Here is a tiny trained network, its code and every weight. The questions are about switching its units off for an input and a target symbol, where a switched-off unit gives its printed mean instead of its output.

import numpy as np


def w(rows, s, z=0):
    codes = np.array(rows[::2]) - 128.0
    scale = np.full(codes.shape[1], s)
    scale[-1] = z or s
    return codes * scale


def f(y):
    return np.maximum(y, 0)


def softmax(a):
    e = np.exp(a - a.max(-1, keepdims=True))
    return e / e.sum(-1, keepdims=True)


def log_softmax(a):
    a = a - a.max(-1, keepdims=True)
    return a - np.log(np.exp(a).sum(-1, keepdims=True))


def net(x, mask):
    ids = ['ΓΞεζηθστψω'.index(c) for c in x.split()]
    T = len(ids)
    res = E[ids] + P[:T]
    u = 0
    for l in range(2):
        q, k, v = (res @ M[l].T for M in (Q, K, V))
        z = softmax(np.where(np.tri(T) > 0, q @ k.T / 3**0.5, -1e9)) @ v
        res = res + np.where(mask[u], z, O[l][:, -1]) @ O[l][:, :-1]
        u += 1
        y = f(res @ A[l][:, :-1].T + A[l][:, -1])
        res = res + np.where(mask[u : u + 16], y, B[l][:, -1]) @ B[l][:, :-1]
        u += 16
    return log_softmax(res[-1] @ U[:, :-1].T + U[:, -1])


Q, K, V, O, A, B = {}, {}, {}, {}, {}, {}
E = w([
[142,129,152,90],'Γ',
[190,82,230,97],'Ξ',
[166,119,200,83],'ε',
[215,199,191,195],'ζ',
[97,128,128,65],'η',
[156,101,108,85],'θ',
[58,206,77,110],'σ',
[113,151,123,97],'τ',
[214,190,88,208],'ψ',
[108,35,85,6],'ω',
],0.015)
P = w([
[130,82,140,132],'0',
[153,164,119,68],'1',
[64,113,160,139],'2',
[151,81,141,104],'3',
[119,116,168,224],'4',
[51,97,114,129],'5',
[154,50,116,104],'6',
[179,183,91,104],'7',
[41,90,86,125],'8',
[155,41,111,107],'9',
[126,133,137,246],'10',
[52,92,97,126],'11',
],0.011)
Q[0] = w([
[112,150,156,40],'L0H0',
[91,50,222,171],'L0H0',
[182,2,65,146],'L0H0',
],0.0074)
K[0] = w([
[93,15,160,220],'L0H0',
[254,74,33,48],'L0H0',
[222,33,180,2],'L0H0',
],0.006)
V[0] = w([
[105,208,164,139],'L0H0',
[86,34,109,253],'L0H0',
[113,164,56,139],'L0H0',
],0.0055)
O[0] = w([
[162,140,148,181,109],'L0H0',
[157,246,254,124,5],'L0H0',
[184,150,191,129,38],'L0H0',
],0.008,0.0027)
A[0] = w([
[156,110,150,98,84],'L0N0',
[123,56,154,121,155],'L0N1',
[61,245,55,166,56],'L0N2',
[115,63,116,99,115],'L0N3',
[159,211,79,75,159],'L0N4',
[28,54,151,243,166],'L0N5',
[196,2,153,171,91],'L0N6',
[171,148,119,159,5],'L0N7',
[60,117,157,91,175],'L0N8',
[198,155,57,75,125],'L0N9',
[189,169,111,150,195],'L0N10',
[23,182,82,129,137],'L0N11',
[136,41,173,209,99],'L0N12',
[120,157,81,145,51],'L0N13',
[100,163,74,211,17],'L0N14',
[62,182,248,103,109],'L0N15',
],0.0096,0.0027)
B[0] = w([
[83,113,103,129,167],'L0N0',
[188,176,159,66,244],'L0N1',
[63,92,90,128,183],'L0N2',
[76,84,199,163,250],'L0N3',
[211,57,142,139,178],'L0N4',
[242,171,85,62,220],'L0N5',
[76,246,92,121,253],'L0N6',
[183,177,145,145,148],'L0N7',
[177,108,105,151,233],'L0N8',
[132,209,132,136,199],'L0N9',
[73,99,31,126,185],'L0N10',
[130,76,159,181,206],'L0N11',
[146,9,143,143,201],'L0N12',
[110,150,90,125,144],'L0N13',
[151,188,108,99,164],'L0N14',
[123,38,38,125,154],'L0N15',
],0.012,0.0047)
Q[1] = w([
[2,236,171,159],'L1H0',
[23,102,93,193],'L1H0',
[77,39,86,55],'L1H0',
],0.0066)
K[1] = w([
[251,22,157,2],'L1H0',
[185,144,115,16],'L1H0',
[49,151,72,14],'L1H0',
],0.0072)
V[1] = w([
[57,144,104,198],'L1H0',
[158,255,165,127],'L1H0',
[146,155,58,129],'L1H0',
],0.0097)
O[1] = w([
[53,186,55,102,66],'L1H0',
[231,167,151,127,51],'L1H0',
[218,1,67,116,254],'L1H0',
],0.0073,0.0039)
A[1] = w([
[105,102,84,84,84],'L1N0',
[126,213,135,112,105],'L1N1',
[117,115,180,103,54],'L1N2',
[157,149,152,203,51],'L1N3',
[154,119,153,151,198],'L1N4',
[121,147,166,62,2],'L1N5',
[137,187,163,89,163],'L1N6',
[151,192,142,202,106],'L1N7',
[7,148,154,131,66],'L1N8',
[137,82,160,120,164],'L1N9',
[151,188,103,113,118],'L1N10',
[105,154,137,192,154],'L1N11',
[134,142,86,122,123],'L1N12',
[149,164,76,163,145],'L1N13',
[97,103,127,107,199],'L1N14',
[117,65,176,115,81],'L1N15',
],0.014,0.0075)
B[1] = w([
[198,109,190,130,217],'L1N0',
[183,184,72,192,134],'L1N1',
[209,45,147,112,157],'L1N2',
[146,146,106,87,136],'L1N3',
[70,168,85,104,208],'L1N4',
[230,5,59,122,151],'L1N5',
[113,221,209,122,174],'L1N6',
[166,90,150,16,147],'L1N7',
[141,171,108,213,153],'L1N8',
[125,211,138,190,254],'L1N9',
[98,180,70,192,166],'L1N10',
[140,63,152,85,136],'L1N11',
[155,90,157,132,196],'L1N12',
[108,126,185,105,226],'L1N13',
[78,134,68,59,246],'L1N14',
[104,100,172,210,214],'L1N15',
],0.017,0.007)
U = w([
[103,143,159,63,32],'Γ',
[174,185,75,116,102],'Ξ',
[135,136,222,88,123],'ε',
[192,143,61,52,224],'ζ',
[102,111,141,153,226],'η',
[105,130,98,101,175],'θ',
[114,25,146,30,253],'σ',
[112,97,44,136,204],'τ',
[255,81,124,173,30],'ψ',
[132,58,232,139,44],'ω',
],0.0087,0.0033)

Each question gives the input, a string of symbols that net reads in full, and the target symbol t.
The units are the heads (3 rows each of Q, K, V and O) and the neurons (one row each of A and B). Each row of codes is followed by its name. A weight is (code - 128) times the scale printed after its matrix; where a second scale follows, it is the last column's (O, A, B and U).
mask holds one flag per unit, layer by layer, with each layer's heads first. A switched-off unit (its flag False) gives its mean, the last column of its rows in O or B, instead of its output. The means were averaged over made-up inputs and are rounded, as every weight is.
A unit's drop is (log p(t) with every unit on - log p(t) with that unit switched off) / (log p(t) with every unit on - log p(t) with every unit switched off).
The circuit of an input: a set's keep is (log p(t) with only the set's units on - log p(t) with every unit switched off) / (log p(t) with every unit on - log p(t) with every unit switched off). Starting from the 12 units with the biggest drops (on a tie, the unit counted first), units are removed one at a time, each time the one whose removal leaves the highest keep (on an exact tie, the one counted first), for as long as the keep stays at least 0.8.
units of the circuit, in order: the units of the circuit, biggest drop first
top k neurons: the k neurons with the biggest drops, biggest first
k most important neurons of layer l: the k neurons of layer l with the biggest drops, biggest first
input ψ ψ ψ σ Ξ ψ Ξ θ, target ψ: top 3 neurons	L0N10; L1N14; L0N1
input θ ζ ψ Γ ζ ζ ψ σ, target σ: top neuron	L0N4
input Ξ τ ω η η σ η ε, target σ: top 2 neurons	L0N3; L0N2
input ε ε τ θ, target Ξ: top 3 neurons	L0N6; L0N9; L1N1
input θ η ε ζ ψ η ε ε σ ε ε, target σ: units of the circuit, in order	L1H0; L0N11; L0N2; L1N9
input ω ψ ω ζ Γ, target ζ: units of the circuit, in order	L0N5; L1N15
input σ ε Ξ, target σ: 2 most important neurons of layer 0	L0N12; L0N6
input Ξ θ θ ε ζ ε ε, target ε: units of the circuit, in order	L1N6; L0N1; L1H0
input σ ζ σ η ψ ε ω Ξ, target Ξ: units of the circuit, in order	L0N6; L0N12; L0N9; L1N10
input θ η ω η ψ ε ψ Γ, target ψ: top 3 neurons	L0N4; L0N10; L0N6
input ζ σ ε ψ ε, target ψ: 2 most important neurons of layer 1	L1N0; L1N14
input ε ε ζ ψ ε, target ψ: units of the circuit, in order	L1H0; L1N14; L0N3
input ζ ζ ε τ ε η Ξ ε ε ε, target ε: units of the circuit, in order	L1N6; L0N6; L0N1
input ε Γ ε Γ, target ε: top 3 neurons	L1N6; L0N10; L0N1
input θ ψ ω, target ω: units of the circuit, in order	L1N15; L0N3
input η ψ ε ε Ξ ε Γ η θ Γ ε ψ, target ψ: 4 most important neurons of layer 0	L0N6; L0N3; L0N10; L0N14
input ε τ σ σ Ξ σ, target σ: top 2 neurons	L0N12; L0N3
input ε σ ε τ η, target σ: top 4 neurons	L0N5; L0N2; L0N1; L0N11
input η ψ τ Ξ ε ζ ζ ζ ε σ ε ω, target ω: units of the circuit, in order	L0N3; L1N15
input ζ η ω η ε, target ζ: top 3 neurons	L0N5; L0N6; L0N12
input ψ Ξ τ, target ψ: 4 most important neurons of layer 0	L0N15; L0N3; L0N6; L0N10
input θ η η Γ Ξ Ξ η σ ζ, target σ: top 2 neurons	L1N9; L0N6
input ζ τ Ξ Ξ τ η ε ω ε ψ, target ζ: units of the circuit, in order	L1N7; L0N6
input ω ψ η σ τ ψ ε θ, target ψ: 4 most important neurons of layer 0	L0N4; L0N10; L0N3; L0N1
input ε σ η σ ζ η ε Γ ζ ω, target ψ: 2 most important neurons of layer 1	L1N5; L1N8
input ω ζ θ ε ε ζ η Γ ε ψ, target ζ: top neuron	L1N7
input ε η τ η ε ε Ξ ε ε ψ ε Ξ, target ψ: top 2 neurons	L0N12; L0N5
input η σ ψ σ Ξ ζ η ε σ σ τ, target σ: top 2 neurons	L0N6; L0N2
input η ζ ω η θ θ η ζ η, target η: 2 most important neurons of layer 0	L0N11; L0N6
